Below are the code and all the weights of a small trained network. Each question names an input and a class and asks about switching units off, where a switched-off unit gives its printed mean instead of its output.

import numpy as np


def w(rows, s, z=0):
    codes = np.array(rows[::2]) - 128.0
    scale = np.full(codes.shape[1], s)
    scale[-1] = z or s
    return codes * scale


def f(y):
    return y / 2 * (1 + np.tanh(0.7978845608 * (y + 0.044715 * y**3)))


def log_softmax(a):
    a = a - a.max(-1, keepdims=True)
    return a - np.log(np.exp(a).sum(-1, keepdims=True))


def net(x, mask):
    res = np.array(x, float).reshape(1, 5) / 4 @ E
    y = f(res @ A[0][:, :-1].T + A[0][:, -1])
    res = res + np.where(mask, y, B[0][:, -1]) @ B[0][:, :-1]
    return log_softmax(res[-1] @ U[:, :-1].T + U[:, -1])


A, B = {}, {}
E = w([
[40,105,86,72,199,143,210,141,139,254,106,68],'x0',
[120,138,143,131,114,135,130,135,155,158,116,194],'x1',
[122,146,152,87,223,137,118,153,23,115,207,214],'x2',
[164,135,192,76,216,12,64,106,173,156,59,121],'x3',
[72,175,61,59,89,51,167,71,171,73,207,149],'x4',
],0.0091)
A[0] = w([
[212,141,168,119,61,132,118,114,103,79,152,163,128],'neuron 1',
[115,127,103,110,97,189,166,168,84,93,151,118,76],'neuron 2',
[172,57,187,197,168,181,110,177,112,151,60,93,53],'neuron 3',
[99,120,78,179,68,214,195,122,108,107,132,128,72],'neuron 4',
[106,121,58,178,52,232,140,145,89,117,214,146,62],'neuron 5',
[188,62,127,106,127,177,75,163,100,198,108,113,9],'neuron 6',
[169,134,143,149,71,115,73,141,136,62,128,143,113],'neuron 7',
[130,148,145,118,189,124,122,122,87,135,174,164,46],'neuron 8',
[130,97,102,158,37,108,138,96,246,124,31,67,36],'neuron 9',
[123,145,131,78,214,166,117,115,76,96,167,191,8],'neuron 10',
[167,76,169,196,89,87,50,99,142,51,172,172,90],'neuron 11',
[153,140,141,108,178,55,117,106,172,131,105,114,109],'neuron 12',
[101,154,67,46,117,66,135,59,126,102,166,160,58],'neuron 13',
[55,111,75,107,173,156,180,90,145,197,109,96,67],'neuron 14',
[139,143,153,145,129,112,160,134,126,131,143,114,106],'neuron 15',
[122,104,116,156,114,118,84,127,144,117,136,165,45],'neuron 16',
[66,109,124,89,153,132,131,143,108,159,116,103,32],'neuron 17',
[191,176,141,134,79,136,73,94,159,65,124,134,101],'neuron 18',
[77,198,50,70,101,58,166,74,221,93,186,123,50],'neuron 19',
[155,140,151,102,194,35,64,87,153,133,121,140,127],'neuron 20',
[73,132,145,109,164,104,145,135,116,89,178,162,77],'neuron 21',
[55,162,104,83,97,54,131,89,174,62,157,145,25],'neuron 22',
[128,120,126,118,180,66,119,155,163,152,94,142,79],'neuron 23',
[129,142,142,84,203,131,110,175,43,131,196,186,28],'neuron 24',
[140,95,118,164,91,98,151,126,194,134,125,106,30],'neuron 25',
[31,76,93,49,166,132,170,131,139,254,121,91,115],'neuron 26',
[123,115,94,179,63,106,104,92,151,166,85,94,30],'neuron 27',
[142,129,104,151,85,152,108,105,229,146,108,80,25],'neuron 28',
[176,62,170,173,156,192,68,182,87,164,80,123,3],'neuron 29',
[161,140,164,96,136,65,83,117,129,156,99,112,90],'neuron 30',
[196,155,127,145,121,107,78,93,97,63,128,172,91],'neuron 31',
[154,111,171,120,129,30,111,117,126,139,97,125,61],'neuron 32',
[125,112,120,137,149,107,110,113,130,123,122,127,34],'neuron 33',
[160,107,125,126,186,67,69,93,164,154,115,129,115],'neuron 34',
[171,171,188,39,159,82,80,102,138,126,73,111,114],'neuron 35',
[101,148,141,175,141,119,145,102,141,133,108,171,74],'neuron 36',
],0.0095,0.0047)
B[0] = w([
[166,133,86,114,174,78,169,134,181,163,131,109,206],'neuron 1',
[91,86,118,173,119,121,137,125,146,133,147,176,175],'neuron 2',
[190,159,188,77,96,247,133,48,108,185,80,136,235],'neuron 3',
[83,34,134,170,86,127,147,124,155,98,191,208,202],'neuron 4',
[94,50,136,185,57,131,153,132,138,81,213,205,225],'neuron 5',
[155,153,186,108,109,163,135,74,119,155,101,93,180],'neuron 6',
[155,137,105,86,192,88,201,126,186,159,140,84,201],'neuron 7',
[114,150,107,143,124,100,70,175,92,108,119,109,178],'neuron 8',
[66,176,102,165,165,37,3,225,40,70,83,119,227],'neuron 9',
[67,158,87,120,128,75,61,200,65,58,79,106,200],'neuron 10',
[164,151,121,66,191,88,167,135,179,168,156,96,227],'neuron 11',
[87,69,123,154,56,135,187,134,131,123,193,168,198],'neuron 12',
[146,173,201,94,93,215,129,46,93,190,62,129,197],'neuron 13',
[162,129,118,101,193,107,185,134,171,154,174,82,201],'neuron 14',
[136,119,134,115,128,134,104,134,139,130,140,122,125],'neuron 15',
[133,121,132,122,130,121,134,139,150,121,121,101,134],'neuron 16',
[162,138,130,123,154,90,134,142,170,108,126,117,159],'neuron 17',
[137,153,92,89,195,126,169,148,171,157,157,85,204],'neuron 18',
[205,156,187,94,91,229,100,82,99,198,66,124,221],'neuron 19',
[105,50,115,187,80,141,150,157,117,114,189,130,237],'neuron 20',
[136,140,125,144,117,141,83,111,102,125,94,113,169],'neuron 21',
[178,152,223,102,67,208,120,76,120,161,54,127,195],'neuron 22',
[88,112,103,180,129,143,147,109,150,102,167,144,181],'neuron 23',
[70,177,96,144,146,44,32,205,50,64,57,80,224],'neuron 24',
[112,142,114,118,131,103,88,140,89,66,116,122,155],'neuron 25',
[190,141,67,76,216,54,208,130,217,155,166,63,247],'neuron 26',
[71,161,118,125,139,85,87,156,74,87,87,133,168],'neuron 27',
[88,162,73,134,154,107,59,162,75,68,114,138,176],'neuron 28',
[194,149,182,78,80,198,108,48,105,174,60,144,221],'neuron 29',
[121,88,117,156,87,126,173,137,102,105,157,165,195],'neuron 30',
[151,153,90,94,195,91,159,112,196,178,146,86,210],'neuron 31',
[97,101,120,174,79,129,133,132,176,122,135,166,188],'neuron 32',
[135,109,125,136,134,128,140,135,111,143,120,148,125],'neuron 33',
[95,84,120,167,82,165,150,139,139,84,172,167,205],'neuron 34',
[77,47,143,185,108,156,137,118,137,75,188,214,229],'neuron 35',
[122,115,95,126,142,130,130,113,131,127,113,136,125],'neuron 36',
],0.0082,0.013)
U = w([
[160,144,102,101,229,76,186,126,186,148,183,98,158],'0',
[89,41,125,196,56,134,143,125,119,116,221,177,119],'1',
[180,165,174,102,89,215,96,80,79,159,89,130,23],'2',
[83,170,102,148,160,54,10,167,35,103,118,119,248],'3',
],0.011,0.0013)

Each question gives the input, the list of numbers given to net, and the class t.
The units are the neurons (one row each of A and B). Each row of codes is followed by its name. A weight is (code - 128) times the scale printed after its matrix; where a second scale follows, it is the last column's (A, B and U).
mask holds one flag per neuron, in row order. A switched-off neuron (its flag False) gives its mean, the last column of its row in B, instead of its output. The means were averaged over made-up inputs and are rounded, as every weight is.
A unit's drop is (log p(t) with every unit on - log p(t) with that unit switched off) / (log p(t) with every unit on - log p(t) with every unit switched off).
The circuit of an input: a set's keep is (log p(t) with only the set's units on - log p(t) with every unit switched off) / (log p(t) with every unit on - log p(t) with every unit switched off). Starting from the 12 units with the biggest drops (on a tie, the unit counted first), units are removed one at a time, each time the one whose removal leaves the highest keep (on an exact tie, the one counted first), for as long as the keep stays at least 0.8.
units of the circuit, in order: the units of the circuit, biggest drop first
most important unit: the unit with the biggest drop
top k neurons: the k neurons with the biggest drops, biggest first
drop when u is switched off: that unit's drop, to one decimal
input [-3,-1,-3,4,4], class 1: top 2 neurons -> (neuron 3; neuron 29)
input [1,-5,-7,-6,-5], class 3: units of the circuit, in order -> (neuron 9)
input [6,-7,-7,-1,-7], class 2: top 4 neurons -> (neuron 3; neuron 29; neuron 24; neuron 6)
input [5,-2,-8,1,8], class 2: top 2 neurons -> (neuron 19; neuron 22)
input [-6,4,7,-6,6], class 3: top 2 neurons -> (neuron 24; neuron 10)
input [-2,-3,-6,-4,-7], class 2: top 2 neurons -> (neuron 3; neuron 29)
input [2,-8,8,8,8], class 1: top 3 neurons -> (neuron 20; neuron 35; neuron 12)
input [1,1,3,6,6], class 1: top 4 neurons -> (neuron 20; neuron 35; neuron 12; neuron 3)
input [0,0,7,-6,-8], class 2: top 2 neurons -> (neuron 29; neuron 3)
input [7,-3,-1,-4,8], class 2: top 3 neurons -> (neuron 19; neuron 13; neuron 22)
input [-2,-3,-7,6,-5], class 3: top 4 neurons -> (neuron 9; neuron 28; neuron 27; neuron 5)
input [-6,0,-6,6,-2], class 0: top 4 neurons -> (neuron 11; neuron 18; neuron 7; neuron 31)
input [3,3,6,-5,-5], class 3: top 2 neurons -> (neuron 24; neuron 10)
input [2,-1,1,4,-4], class 1: most important unit -> neuron 19
input [6,-2,-6,7,0], class 1: top 3 neurons -> (neuron 12; neuron 35; neuron 34)
input [-7,-5,-6,1,1], class 0: top 2 neurons -> (neuron 7; neuron 11)
input [6,0,4,7,6], class 1: drop when neuron 12 is switched off -> 0.2
input [-6,3,-8,1,4], class 3: drop when neuron 9 is switched off -> 2.2
input [-8,-4,6,8,-8], class 0: drop when neuron 1 is switched off -> 0.6
input [-4,6,4,-4,-6], class 2: units of the circuit, in order -> (neuron 29)
input [-6,6,6,-1,3], class 0: drop when neuron 7 is switched off -> 0.2
